Below are the code and all the weights of a small trained network. Each question names an input and a class and asks about switching units off, where a switched-off unit gives its printed mean instead of its output.

import numpy as np


def w(rows, s, z=0):
    codes = np.array(rows[::2]) - 128.0
    scale = np.full(codes.shape[1], s)
    scale[-1] = z or s
    return codes * scale


def norm(h):
    return h / np.sqrt((h * h).mean(-1, keepdims=True) + 1e-5)


def f(y):
    return np.maximum(y, 0)


def log_softmax(a):
    a = a - a.max(-1, keepdims=True)
    return a - np.log(np.exp(a).sum(-1, keepdims=True))


def net(x, mask):
    res = np.array(x, float).reshape(1, 5) / 4 @ E
    u = 0
    for l in range(4):
        y = f(norm(res) @ A[l][:, :-1].T + A[l][:, -1])
        res = res + np.where(mask[u : u + 3], y, B[l][:, -1]) @ B[l][:, :-1]
        u += 3
    return log_softmax(norm(res)[-1] @ U[:, :-1].T + U[:, -1])


A, B = {}, {}
E = w([
[228,94,93,140,150,82,173],'x0',
[94,70,141,172,128,124,252],'x1',
[203,101,121,148,110,161,152],'x2',
[115,83,248,210,158,58,125],'x3',
[188,166,169,71,11,72,133],'x4',
],0.0017)
A[0] = w([
[53,83,183,230,136,225,217,116],'L0N1',
[32,187,67,29,224,234,9,2],'L0N2',
[72,41,255,186,53,198,173,92],'L0N3',
],0.0016,0.0006)
B[0] = w([
[177,200,104,170,157,191,120,254],'L0N1',
[62,223,76,253,168,188,51,233],'L0N2',
[151,233,55,102,128,156,72,237],'L0N3',
],0.0028,0.0015)
A[1] = w([
[58,139,159,114,93,65,37,2],'L1N1',
[32,100,189,156,84,121,254,69],'L1N2',
[86,160,237,174,109,112,140,7],'L1N3',
],0.0028,0.00094)
B[1] = w([
[105,6,127,124,167,163,215,207],'L1N1',
[214,182,115,191,157,253,64,249],'L1N2',
[117,133,125,82,136,20,52,221],'L1N3',
],0.0032,0.0013)
A[2] = w([
[157,50,22,66,160,102,208,3],'L2N1',
[164,105,99,178,167,166,252,27],'L2N2',
[84,125,240,81,105,90,78,9],'L2N3',
],0.0031,0.0015)
B[2] = w([
[115,174,231,97,39,19,100,186],'L2N1',
[140,3,139,126,170,116,205,255],'L2N2',
[165,86,158,137,119,21,211,193],'L2N3',
],0.0037,0.0015)
A[3] = w([
[4,187,29,121,190,163,25,2],'L3N1',
[3,169,86,105,185,204,25,80],'L3N2',
[242,127,195,236,192,93,89,193],'L3N3',
],0.0025,0.00035)
B[3] = w([
[129,222,161,187,129,158,54,236],'L3N1',
[144,233,162,216,120,89,4,232],'L3N2',
[61,180,46,122,149,232,86,250],'L3N3',
],0.0037,0.0026)
U = w([
[78,218,136,188,148,147,12,202],'0',
[77,99,115,124,137,124,171,53],'1',
[141,30,89,163,219,183,189,162],'2',
[149,79,195,87,79,10,161,164],'3',
[2,88,174,87,179,66,117,3],'4',
[201,161,72,20,15,147,138,143],'5',
],0.0078,0.0044)

Each question gives the input, the list of numbers given to net, and the class t.
The units are the neurons (one row each of A and B). Each row of codes is followed by its name. A weight is (code - 128) times the scale printed after its matrix; where a second scale follows, it is the last column's (A, B and U).
mask holds one flag per neuron, layer by layer. A switched-off neuron (its flag False) gives its mean, the last column of its row in B, instead of its output. The means were averaged over made-up inputs and are rounded, as every weight is.
A unit's drop is (log p(t) with every unit on - log p(t) with that unit switched off) / (log p(t) with every unit on - log p(t) with every unit switched off).
The circuit of an input: a set's keep is (log p(t) with only the set's units on - log p(t) with every unit switched off) / (log p(t) with every unit on - log p(t) with every unit switched off). Starting from all 12 units, units are removed one at a time, each time the one whose removal leaves the highest keep (on an exact tie, the one counted first), for as long as the keep stays at least 0.8.
circuit, biggest first: the units of the circuit, biggest drop first
most important unit: the unit with the biggest drop
top k neurons: the k neurons with the biggest drops, biggest first
k most important neurons of layer l: the k neurons of layer l with the biggest drops, biggest first
drop of u: that unit's drop, to one decimal
input [2,0,-3,7,4], class 3: circuit, biggest first	(L2N3 L3N2)
input [5,3,-3,-6,4], class 3: circuit, biggest first	(L2N1 L3N3 L1N2)
input [-8,0,-1,-1,8], class 3: most important unit	L2N3
input [1,1,2,4,-7], class 2: top 2 neurons	(L2N2 L0N2)
input [4,8,2,1,5], class 2: circuit, biggest first	(L1N2 L2N2)
input [6,4,7,-2,3], class 3: circuit, biggest first	(L2N1 L1N2 L2N2)
input [-5,-7,-6,5,4], class 4: circuit, biggest first	(L2N3 L1N1 L3N2)
input [1,-5,8,4,-5], class 2: circuit, biggest first	(L3N2 L3N1)
input [-6,3,1,8,8], class 3: 2 most important neurons of layer 1	(L1N3 L1N1)
input [3,-3,4,4,-7], class 2: 2 most important neurons of layer 3	(L3N2 L3N1)
input [2,-8,-7,1,8], class 3: 2 most important neurons of layer 1	(L1N1 L1N2)
input [7,-2,-5,1,0], class 5: 2 most important neurons of layer 0	(L0N2 L0N1)
input [-4,1,-4,4,5], class 3: drop of L0N1	0.0
input [-7,-1,-2,4,7], class 3: drop of L2N3	0.1
input [1,1,2,0,4], class 5: most important unit	L1N1
input [-5,-5,-4,0,8], class 3: drop of L2N3	0.4
input [4,-8,-4,5,6], class 3: drop of L2N3	0.3
